Below are the code and all the weights of a small trained network. Each question names an input and a class and asks about switching units off, where a switched-off unit gives its printed mean instead of its output.

import numpy as np


def w(rows, s, z=0):
    codes = np.array(rows[::2]) - 128.0
    scale = np.full(codes.shape[1], s)
    scale[-1] = z or s
    return codes * scale


def norm(h):
    return h / np.sqrt((h * h).mean(-1, keepdims=True) + 1e-5)


def f(y):
    return y / 2 * (1 + np.tanh(0.7978845608 * (y + 0.044715 * y**3)))


def log_softmax(a):
    a = a - a.max(-1, keepdims=True)
    return a - np.log(np.exp(a).sum(-1, keepdims=True))


def net(x, mask):
    res = np.array(x, float).reshape(1, 3) / 4 @ E
    u = 0
    for l in range(2):
        y = f(norm(res) @ A[l][:, :-1].T + A[l][:, -1])
        res = res + np.where(mask[u : u + 8], y, B[l][:, -1]) @ B[l][:, :-1]
        u += 8
    return log_softmax(norm(res)[-1] @ U[:, :-1].T + U[:, -1])


A, B = {}, {}
E = w([
[151,65,92,222,55,145],'x0',
[173,167,36,188,1,225],'x1',
[87,211,76,132,120,94],'x2',
],0.0094)
A[0] = w([
[63,108,171,63,185,79,82],'0.n0',
[179,188,115,53,122,134,92],'0.n1',
[124,221,80,138,156,85,152],'0.n2',
[80,99,94,154,107,59,6],'0.n3',
[182,88,107,202,155,61,62],'0.n4',
[130,128,104,188,113,83,180],'0.n5',
[92,89,111,183,91,179,62],'0.n6',
[106,253,125,26,189,240,48],'0.n7',
],0.0082,0.0016)
B[0] = w([
[215,133,183,149,143,156,254],'0.n0',
[80,122,55,196,104,160,163],'0.n1',
[103,73,134,136,85,234,186],'0.n2',
[83,57,128,136,32,88,142],'0.n3',
[3,156,160,125,95,134,157],'0.n4',
[172,149,171,216,146,106,159],'0.n5',
[123,198,138,121,104,32,173],'0.n6',
[60,53,91,56,85,196,236],'0.n7',
],0.0071,0.0062)
A[1] = w([
[255,162,108,136,86,152,68],'1.n0',
[67,55,101,200,114,37,145],'1.n1',
[102,153,99,112,129,90,222],'1.n2',
[120,66,174,78,182,131,6],'1.n3',
[135,154,91,45,139,127,199],'1.n4',
[212,187,92,133,44,185,114],'1.n5',
[168,57,158,108,214,161,92],'1.n6',
[96,149,105,153,23,128,71],'1.n7',
],0.0098,0.0025)
B[1] = w([
[188,186,43,137,135,105,184],'1.n0',
[217,100,180,148,21,217,224],'1.n1',
[112,25,120,54,115,254,139],'1.n2',
[84,164,140,125,209,20,234],'1.n3',
[170,16,121,235,55,143,178],'1.n4',
[135,185,33,86,224,10,254],'1.n5',
[37,200,156,107,176,85,248],'1.n6',
[169,111,208,100,206,115,247],'1.n7',
],0.0073,0.0056)
U = w([
[57,62,33,30,94,228,66],'0',
[68,90,233,50,240,10,115],'1',
[226,47,234,185,14,129,56],'2',
[254,170,28,116,139,24,250],'3',
],0.0093,0.0015)

Each question gives the input, the list of numbers given to net, and the class t.
The units are the neurons (one row each of A and B). Each row of codes is followed by its name. A weight is (code - 128) times the scale printed after its matrix; where a second scale follows, it is the last column's (A, B and U).
mask holds one flag per neuron, layer by layer. A switched-off neuron (its flag False) gives its mean, the last column of its row in B, instead of its output. The means were averaged over made-up inputs and are rounded, as every weight is.
A unit's drop is (log p(t) with every unit on - log p(t) with that unit switched off) / (log p(t) with every unit on - log p(t) with every unit switched off).
The circuit of an input: a set's keep is (log p(t) with only the set's units on - log p(t) with every unit switched off) / (log p(t) with every unit on - log p(t) with every unit switched off). Starting from the 12 units with the biggest drops (on a tie, the unit counted first), units are removed one at a time, each time the one whose removal leaves the highest keep (on an exact tie, the one counted first), for as long as the keep stays at least 0.8.
units of the circuit, in order: the units of the circuit, biggest drop first
unit that matters most: the unit with the biggest drop
top k neurons: the k neurons with the biggest drops, biggest first
top k neurons in layer l: the k neurons of layer l with the biggest drops, biggest first
drop when u is switched off: that unit's drop, to one decimal
input [-4,6,2], class 0: units of the circuit, in order => (0.n7)
input [3,0,6], class 2: units of the circuit, in order => (0.n3, 1.n1)
input [2,1,-5], class 3: top 2 neurons in layer 1 => (1.n0, 1.n4)
input [6,2,1], class 3: top 2 neurons => (1.n5, 0.n7)
input [8,3,-5], class 3: units of the circuit, in order => (1.n5, 0.n6)
input [2,1,-1], class 3: top 3 neurons in layer 0 => (0.n7, 0.n3, 0.n1)
input [-1,2,3], class 0: top 2 neurons => (0.n7, 0.n0)
input [-6,5,-8], class 0: top 2 neurons in layer 0 => (0.n7, 0.n0)
input [-5,-3,6], class 0: top 3 neurons in layer 1 => (1.n7, 1.n5, 1.n4)
input [7,8,-5], class 3: drop when 1.n5 is switched off => 0.2
input [6,4,-8], class 3: drop when 1.n5 is switched off => 0.3
input [4,0,7], class 2: drop when 0.n3 is switched off => 0.2
input [-8,-3,7], class 0: drop when 0.n2 is switched off => 0.1
input [5,-5,0], class 2: unit that matters most => 1.n1
